Here is a tiny trained network, its code and every weight. The questions are about switching its units off for an input and a class, where a switched-off unit gives its printed mean instead of its output.

import numpy as np


def w(rows, s, z=0):
    codes = np.array(rows[::2]) - 128.0
    scale = np.full(codes.shape[1], s)
    scale[-1] = z or s
    return codes * scale


def norm(h):
    return h / np.sqrt((h * h).mean(-1, keepdims=True) + 1e-5)


def f(y):
    return y / 2 * (1 + np.tanh(0.7978845608 * (y + 0.044715 * y**3)))


def log_softmax(a):
    a = a - a.max(-1, keepdims=True)
    return a - np.log(np.exp(a).sum(-1, keepdims=True))


def net(x, mask):
    res = np.array(x, float).reshape(1, 4) / 4 @ E
    u = 0
    for l in range(2):
        y = f(norm(res) @ A[l][:, :-1].T + A[l][:, -1])
        res = res + np.where(mask[u : u + 7], y, B[l][:, -1]) @ B[l][:, :-1]
        u += 7
    return log_softmax(norm(res)[-1] @ U[:, :-1].T + U[:, -1])


A, B = {}, {}
E = w([
[120,141,131,137,227,186,41,106,42],'x0',
[191,168,134,118,232,40,164,138,148],'x1',
[12,133,107,123,164,143,98,95,180],'x2',
[205,158,140,214,66,94,170,90,59],'x3',
],0.011)
A[0] = w([
[143,122,129,130,74,148,142,151,113,16],'0.n1',
[39,116,115,130,120,171,104,130,117,124],'0.n2',
[164,123,147,132,163,193,72,128,26,180],'0.n3',
[102,145,139,150,165,139,101,107,90,113],'0.n4',
[144,134,143,114,187,137,112,134,100,3],'0.n5',
[75,123,133,118,253,140,98,130,135,108],'0.n6',
[54,124,128,128,170,180,76,130,87,118],'0.n7',
],0.021,0.0047)
B[0] = w([
[161,105,143,125,104,153,101,125,170,160],'0.n1',
[81,148,119,100,139,151,81,134,130,216],'0.n2',
[93,100,55,128,160,125,158,226,91,254],'0.n3',
[111,112,114,115,46,169,99,161,118,183],'0.n4',
[179,126,84,184,150,154,76,115,114,166],'0.n5',
[194,197,105,25,147,77,98,64,179,248],'0.n6',
[85,106,249,232,94,142,156,85,134,233],'0.n7',
],0.021,0.017)
A[1] = w([
[203,116,114,85,50,125,156,172,46,41],'1.n1',
[129,153,146,254,194,71,209,134,56,74],'1.n2',
[168,117,28,182,154,150,87,166,41,153],'1.n3',
[99,185,103,213,231,43,142,145,118,117],'1.n4',
[81,171,179,142,47,154,91,107,96,2],'1.n5',
[206,103,163,178,62,87,156,102,148,53],'1.n6',
[86,91,219,114,196,172,153,96,118,20],'1.n7',
],0.017,0.0055)
B[1] = w([
[199,151,154,107,121,157,124,111,214,195],'1.n1',
[35,140,166,194,102,72,192,78,87,189],'1.n2',
[185,86,62,108,134,125,137,131,68,245],'1.n3',
[157,146,121,141,142,132,70,34,106,179],'1.n4',
[178,75,107,178,77,140,86,80,155,195],'1.n5',
[150,137,138,145,98,147,182,169,121,200],'1.n6',
[207,101,157,110,4,159,113,40,122,151],'1.n7',
],0.021,0.013)
U = w([
[218,90,19,104,149,126,96,149,60,211],'0',
[37,69,84,134,98,140,136,230,93,174],'1',
[140,218,129,64,174,37,78,68,201,177],'2',
[181,158,126,186,108,62,190,46,66,103],'3',
[125,108,165,115,146,142,159,108,101,30],'4',
[218,139,166,146,35,134,208,146,183,156],'5',
[78,108,153,149,42,173,5,68,171,165],'6',
[137,116,184,86,144,157,138,122,84,1],'7',
],0.015,0.006)

Each question gives the input, the list of numbers given to net, and the class t.
The units are the neurons (one row each of A and B). Each row of codes is followed by its name. A weight is (code - 128) times the scale printed after its matrix; where a second scale follows, it is the last column's (A, B and U).
mask holds one flag per neuron, layer by layer. A switched-off neuron (its flag False) gives its mean, the last column of its row in B, instead of its output. The means were averaged over made-up inputs and are rounded, as every weight is.
A unit's drop is (log p(t) with every unit on - log p(t) with that unit switched off) / (log p(t) with every unit on - log p(t) with every unit switched off).
The circuit of an input: a set's keep is (log p(t) with only the set's units on - log p(t) with every unit switched off) / (log p(t) with every unit on - log p(t) with every unit switched off). Starting from the 12 units with the biggest drops (on a tie, the unit counted first), units are removed one at a time, each time the one whose removal leaves the highest keep (on an exact tie, the one counted first), for as long as the keep stays at least 0.8.
circuit, biggest first: the units of the circuit, biggest drop first
k most important neurons: the k neurons with the biggest drops, biggest first
top k neurons in layer l: the k neurons of layer l with the biggest drops, biggest first
drop of u: that unit's drop, to one decimal
input [-6,-2,0,-6], class 1: circuit, biggest first	[0.n6]
input [-5,3,-1,-5], class 2: 2 most important neurons	[0.n7, 0.n3]
input [-6,2,0,-4], class 1: top 2 neurons in layer 0	[0.n6, 0.n5]
input [8,4,-1,-5], class 2: 2 most important neurons	[0.n6, 0.n7]
input [-2,3,-1,-3], class 2: circuit, biggest first	[0.n7, 0.n3]
input [5,-7,6,8], class 1: top 2 neurons in layer 0	[0.n3, 0.n6]
input [1,-4,-4,6], class 0: 2 most important neurons	[0.n7, 1.n3]
input [-1,-6,1,6], class 0: 2 most important neurons	[0.n7, 0.n6]
input [0,0,4,5], class 5: 3 most important neurons	[0.n3, 0.n6, 0.n2]
input [1,-7,-8,8], class 0: 2 most important neurons	[0.n7, 1.n3]
input [8,-8,1,1], class 1: top 2 neurons in layer 0	[0.n3, 0.n4]
input [5,1,7,7], class 1: top 2 neurons in layer 0	[0.n3, 0.n4]
input [2,-3,-6,6], class 0: top 2 neurons in layer 0	[0.n7, 0.n3]
input [5,-3,7,8], class 1: 3 most important neurons	[0.n3, 0.n4, 0.n6]
input [2,2,4,5], class 0: 2 most important neurons	[1.n3, 0.n7]
input [-5,6,0,-4], class 2: 3 most important neurons	[0.n7, 0.n3, 1.n3]
input [-3,4,0,-2], class 2: top neuron in layer 1	[1.n3]
input [4,-2,4,7], class 1: drop of 0.n6	0.1
input [3,-8,-2,7], class 0: drop of 0.n7	1.0
input [1,0,-2,7], class 0: drop of 0.n7	4.8
